Below is a small trained network, with its code and all its weights. Each question gives an input and a class and asks what happens when units are switched off, that is, made to give their printed mean instead of their output.

import numpy as np


def w(rows, s, z=0):
    codes = np.array(rows[::2]) - 128.0
    scale = np.full(codes.shape[1], s)
    scale[-1] = z or s
    return codes * scale


def norm(h):
    return h / np.sqrt((h * h).mean(-1, keepdims=True) + 1e-5)


def f(y):
    return np.maximum(y, 0)


def log_softmax(a):
    a = a - a.max(-1, keepdims=True)
    return a - np.log(np.exp(a).sum(-1, keepdims=True))


def net(x, mask):
    res = np.array(x, float).reshape(1, 8) / 4 @ E
    u = 0
    for l in range(3):
        y = f(norm(res) @ A[l][:, :-1].T + A[l][:, -1])
        res = res + np.where(mask[u : u + 11], y, B[l][:, -1]) @ B[l][:, :-1]
        u += 11
    return log_softmax(norm(res)[-1] @ U[:, :-1].T + U[:, -1])


A, B = {}, {}
E = w([
[128,129,128,126],'x0',
[160,171,252,44],'x1',
[128,128,130,128],'x2',
[125,128,126,126],'x3',
[128,127,131,127],'x4',
[118,11,147,77],'x5',
[128,129,126,129],'x6',
[18,127,178,159],'x7',
],0.0034)
A[0] = w([
[117,192,71,161,25],'0.n0',
[118,152,212,56,59],'0.n1',
[121,23,137,94,9],'0.n2',
[2,127,175,169,28],'0.n3',
[123,166,124,150,33],'0.n4',
[85,85,54,147,78],'0.n5',
[233,124,83,120,37],'0.n6',
[140,200,148,136,61],'0.n7',
[82,108,63,154,39],'0.n8',
[122,43,133,106,40],'0.n9',
[128,174,133,137,34],'0.n10',
],0.0092,0.0014)
B[0] = w([
[49,138,177,151,201],'0.n0',
[205,100,121,210,239],'0.n1',
[39,183,164,140,231],'0.n2',
[168,125,88,4,254],'0.n3',
[92,131,157,128,154],'0.n4',
[186,112,122,194,240],'0.n5',
[155,126,100,23,232],'0.n6',
[61,122,160,153,183],'0.n7',
[187,121,131,175,218],'0.n8',
[58,177,151,139,211],'0.n9',
[90,129,152,135,155],'0.n10',
],0.016,0.0044)
A[1] = w([
[76,187,133,134,123],'1.n0',
[174,108,147,156,75],'1.n1',
[125,145,114,139,84],'1.n2',
[2,144,138,164,2],'1.n3',
[130,79,86,179,91],'1.n4',
[127,167,140,118,195],'1.n5',
[109,166,123,134,152],'1.n6',
[179,100,143,169,33],'1.n7',
[147,88,31,5,10],'1.n8',
[196,106,147,229,25],'1.n9',
[103,132,75,142,103],'1.n10',
],0.0086,0.00062)
B[1] = w([
[104,99,169,141,193],'1.n0',
[123,128,88,165,179],'1.n1',
[149,103,137,129,137],'1.n2',
[12,98,171,133,224],'1.n3',
[204,158,201,156,166],'1.n4',
[138,82,141,150,161],'1.n5',
[132,99,152,129,159],'1.n6',
[129,145,88,168,188],'1.n7',
[145,133,113,6,254],'1.n8',
[184,125,55,190,246],'1.n9',
[172,118,191,135,140],'1.n10',
],0.017,0.0054)
A[2] = w([
[85,130,87,140,111],'2.n0',
[172,217,24,143,83],'2.n1',
[178,232,46,221,89],'2.n2',
[71,229,136,217,9],'2.n3',
[83,178,129,83,106],'2.n4',
[132,145,121,138,111],'2.n5',
[192,130,46,216,107],'2.n6',
[94,170,173,113,70],'2.n7',
[79,209,95,94,93],'2.n8',
[27,223,209,137,107],'2.n9',
[66,254,60,48,92],'2.n10',
],0.0044,0.0011)
B[2] = w([
[139,112,170,122,141],'2.n0',
[116,103,158,170,201],'2.n1',
[113,126,13,183,245],'2.n2',
[129,147,148,61,182],'2.n3',
[155,79,109,150,172],'2.n4',
[131,133,128,132,138],'2.n5',
[173,248,162,181,251],'2.n6',
[120,72,96,160,157],'2.n7',
[145,117,94,133,153],'2.n8',
[106,117,170,168,215],'2.n9',
[176,198,114,98,192],'2.n10',
],0.011,0.0031)
U = w([
[182,145,87,203,222],'0',
[30,99,191,138,133],'1',
[158,127,112,1,2],'2',
],0.0099,0.00077)

Each question gives the input, the list of numbers given to net, and the class t.
The units are the neurons (one row each of A and B). Each row of codes is followed by its name. A weight is (code - 128) times the scale printed after its matrix; where a second scale follows, it is the last column's (A, B and U).
mask holds one flag per neuron, layer by layer. A switched-off neuron (its flag False) gives its mean, the last column of its row in B, instead of its output. The means were averaged over made-up inputs and are rounded, as every weight is.
A unit's drop is (log p(t) with every unit on - log p(t) with that unit switched off) / (log p(t) with every unit on - log p(t) with every unit switched off).
The circuit of an input: a set's keep is (log p(t) with only the set's units on - log p(t) with every unit switched off) / (log p(t) with every unit on - log p(t) with every unit switched off). Starting from the 12 units with the biggest drops (on a tie, the unit counted first), units are removed one at a time, each time the one whose removal leaves the highest keep (on an exact tie, the one counted first), for as long as the keep stays at least 0.8.
units of the circuit, in order: the units of the circuit, biggest drop first
k most important neurons: the k neurons with the biggest drops, biggest first
k most important neurons of layer l: the k neurons of layer l with the biggest drops, biggest first
drop when u is switched off: that unit's drop, to one decimal
input [-4,5,5,0,5,-7,-1,-4], class 1: 3 most important neurons => (0.n7; 0.n5; 0.n8)
input [8,3,4,6,-1,4,8,-4], class 1: 3 most important neurons => (0.n2; 0.n3; 0.n5)
input [-5,8,-8,2,-7,8,7,-5], class 0: 3 most important neurons => (0.n1; 0.n3; 0.n0)
input [-6,-1,5,8,7,-4,-1,5], class 2: 2 most important neurons => (0.n3; 0.n2)
input [-8,-7,7,-1,1,-8,8,-5], class 1: units of the circuit, in order => (0.n0; 1.n3)
input [4,7,-4,6,0,-1,-4,6], class 0: 2 most important neurons => (0.n1; 0.n6)
input [-2,7,-8,2,-7,-7,6,-8], class 2: 3 most important neurons => (0.n6; 0.n5; 0.n8)
input [4,4,-4,-5,4,-7,-2,8], class 2: units of the circuit, in order => (0.n3)
input [-5,7,1,-1,6,2,7,8], class 2: 3 most important neurons of layer 0 => (0.n3; 0.n5; 0.n8)
input [7,1,-1,-6,8,6,-1,7], class 2: 3 most important neurons of layer 0 => (0.n3; 0.n0; 0.n7)
input [3,-2,6,8,3,-7,-2,-5], class 1: 2 most important neurons => (0.n0; 0.n3)
input [-3,-6,8,6,-2,1,0,7], class 2: 3 most important neurons => (0.n3; 0.n1; 1.n8)
input [3,7,-6,-6,-3,0,2,6], class 0: 2 most important neurons => (0.n1; 0.n6)
input [-4,8,2,4,-6,7,-3,1], class 0: 2 most important neurons of layer 0 => (0.n1; 0.n0)
input [7,0,5,-1,-6,-5,-5,7], class 2: 2 most important neurons => (0.n3; 0.n2)
input [-3,8,8,-5,0,3,-1,5], class 0: most important neuron => (0.n1)
input [4,-4,-4,-8,7,3,-5,-6], class 2: 2 most important neurons => (0.n6; 0.n1)
input [-1,4,7,-1,0,0,5,8], class 2: drop when 0.n3 is switched off => 1.1
input [3,4,-7,-6,8,1,7,7], class 2: drop when 0.n3 is switched off => 1.1
input [4,5,3,6,-1,8,6,-1], class 1: drop when 0.n2 is switched off => 1.4
input [6,8,7,-1,2,3,1,0], class 0: drop when 0.n1 is switched off => 1.2
input [-2,-1,-7,7,2,-2,8,-6], class 2: most important neuron => (0.n6)
